[ 84.8 -25.5  24.3  11.0 -13.1 -17.0 -32.8 -33.7  -3.7  20.5] -> kare
[ 17.1   3.5   0.8  87.7 -29.2 -25.3  -5.7  16.5 -36.4 -26.9] -> sipuf
[ 84.8 -25.5  24.3  11.0 -13.1 -17.0 -32.8 -33.7  26.6 -18.7] -> dig
[-39.3   5.4  35.4  31.1 -30.7  24.1 -59.4  39.9   5.3  35.6] -> gevof
[ 43.4 -21.2 -30.3  10.7  31.8 -14.7  69.5  -7.9  24.7  15.6] -> zelap
[-17.0 -32.8 -33.7  26.6 -18.5  24.1 -59.4  39.9 -67.3  35.6] -> Kobim
q: [-17.0 -32.8 -33.7  26.6 -18.7] : dig
q: [ 43.6 -21.2 -30.3  10.5  31.8 -14.8  69.5  -7.9  24.8  15.6] : zelap
q: [-18.5  24.1 -59.4  39.9 -67.3] : Kobim
q: [ 84.8 -25.5  24.3  11.0 -13.1 -17.0 -32.8 -33.7  26.6 -18.7] : dig
q: [ 84.9 -25.6  24.3  11.0 -13.1 -17.0 -32.9 -33.7  26.6 -18.7] : dig

[ -5.3 -15.4  12.6  11.4 -25.9  -3.0 -11.1 -30.2  20.0  -2.6  -4.3  22.2
   9.2   6.6   9.1   0.8  -4.1   5.3  -4.0  -3.4  -1.7  -9.1  -4.4   2.6
  -7.7 -14.9   0.6  13.4  -6.3 -16.4  -8.1  -8.8 -14.9  -5.0   2.6]  dil
[-28.6 -50.5  10.8  45.9 -68.9  -8.5 -38.5 -78.3  42.0 -18.1 -17.7  58.3
  52.1  42.2   3.9  34.6   8.5  16.1   2.8  -3.2   5.1  -5.8  -1.2  14.0
 -15.4 -36.8  20.5  47.2 -22.3 -59.0 -22.6 -49.1 -36.8  -0.4  56.1]  sisa
[-49.4 -55.7 -48.3  10.8 -50.1  -5.5 -48.6 -53.2 -21.9 -18.5 -34.1  -1.8
  36.7   0.8   9.1   6.6  30.3 -23.2  -7.6   8.8 -22.1  21.1  15.7 -19.5
   0.5 -21.4  21.3   5.6 -18.6 -67.4 -12.9 -73.3 -21.4 -20.2  85.7]  vidu
[ -0.7  17.5 -46.8 -22.9  31.4  -6.5  11.8  41.7 -58.1 -26.2   0.1 -57.5
 -10.1  -5.2 -37.9  -2.4  -3.6 -19.3 -10.3 -10.6   0.8   1.7  -7.9 -10.2
  -8.3   4.3   2.3 -30.7 -18.3  20.5 -12.1   3.1   4.3  13.0  -0.4]  sebel
[ -0.7  17.5 -46.8 -22.9  31.4  -6.5  11.8  41.7 -58.1 -26.2   0.1 -57.5
 -10.1  -5.2 -37.9  -2.4  -3.6 -19.3  14.7 -10.6   0.8   1.7  -7.9 -10.2
  -8.3   4.3   2.3 -30.7 -18.3  20.5 -12.1   3.1   4.3  85.7 -20.2]  zugub
q: [6.6 9.1 0.8] : dil
q: [-20.2  85.7] : vidu
q: [-28.7 -50.7  10.5  46.0 -69.2  -8.5 -38.6 -78.3  41.9 -18.1 -17.6  58.4
  52.1  42.5   3.9  34.6   8.5  15.9   2.7  -3.2   5.1  -5.9  -1.2  14.1
 -15.4 -36.9  20.6  47.1 -22.3 -58.9 -22.8 -49.1 -36.6  -0.4  56.1] : sisa
q: [ -0.9  17.4 -46.9 -23.0  31.3  -6.6  11.6  42.0 -57.9 -26.4   0.2 -57.6
 -10.2  -5.1 -37.9  -2.5  -3.4 -19.4  14.5 -10.5   1.0   1.7  -8.1 -10.2
  -8.4   4.3   2.3 -30.6 -18.3  20.5 -12.0   3.1   4.3  85.7 -20.2] : zugub
q: [ -5.3 -15.5  12.7  11.3 -26.0  -3.0 -11.3 -30.0  19.7  -2.5  -4.1  22.1
   9.1   6.6   9.0   0.9  -4.2   5.4  -4.1  -3.5  -1.5  -9.3  -4.5   2.6
  -7.6 -14.9   0.6  13.4  -6.3 -16.6  -7.9  -8.6 -14.8  -5.0   2.5] : dil
q: [-49.4 -55.7 -48.3  10.9 -50.2  -5.5 -48.7 -53.2 -22.0 -18.6 -34.1  -1.8
  36.7   0.7   9.1   6.6  30.3 -23.3  -7.7   8.7 -22.0  21.1  15.7 -19.5
   0.5 -21.5  21.3   5.6 -18.6 -67.3 -12.9 -73.3 -21.4 -20.2  85.7] : vidu

[ 38.1 -14.3 -38.8  80.5  34.6 -13.1  14.5] : goz
[ 55.5 -34.5  11.0 -34.4 -45.5  19.1 -14.7] : Gir
[ 55.5 -34.5  13.5 -24.4  -4.3 -45.3   4.5] : vum
[ 30.1  49.0  39.1 -27.1 -11.5 -61.3  21.3] : Venin
[ -2.2  51.3  13.5 -24.4  -4.3 -24.0 -48.2] : Nuzo
[-50.1 -18.4 -69.5  13.4  53.7  87.8  67.6] : gipak
[-46.5  46.6 -46.9  29.9 -45.5  40.9  26.2] : Sazi
[ 64.8  14.7 -18.4  28.7 -13.1  34.6   5.9] : tilun
[ 45.8  15.2  18.8   9.4  16.8 -29.7   8.2] : dabi
[-49.9  27.0 -68.2  43.0  26.3  77.6  31.8] : ral
q: [ 55.5 -34.5  11.0 -34.4 -45.5  19.1 -14.7] : Gir
q: [ 38.0 -14.5 -38.8  80.6  34.5 -13.2  14.5] : goz
q: [ -2.1  51.3  13.5 -24.4  -4.3 -23.9 -48.2] : Nuzo
q: [ 34.6 -13.1] : goz
q: [ 45.8  15.1  18.7   9.4  16.9 -29.6   8.3] : dabi
q: [ 64.8  14.7 -18.3  28.7 -13.1  34.7   5.9] : tilun

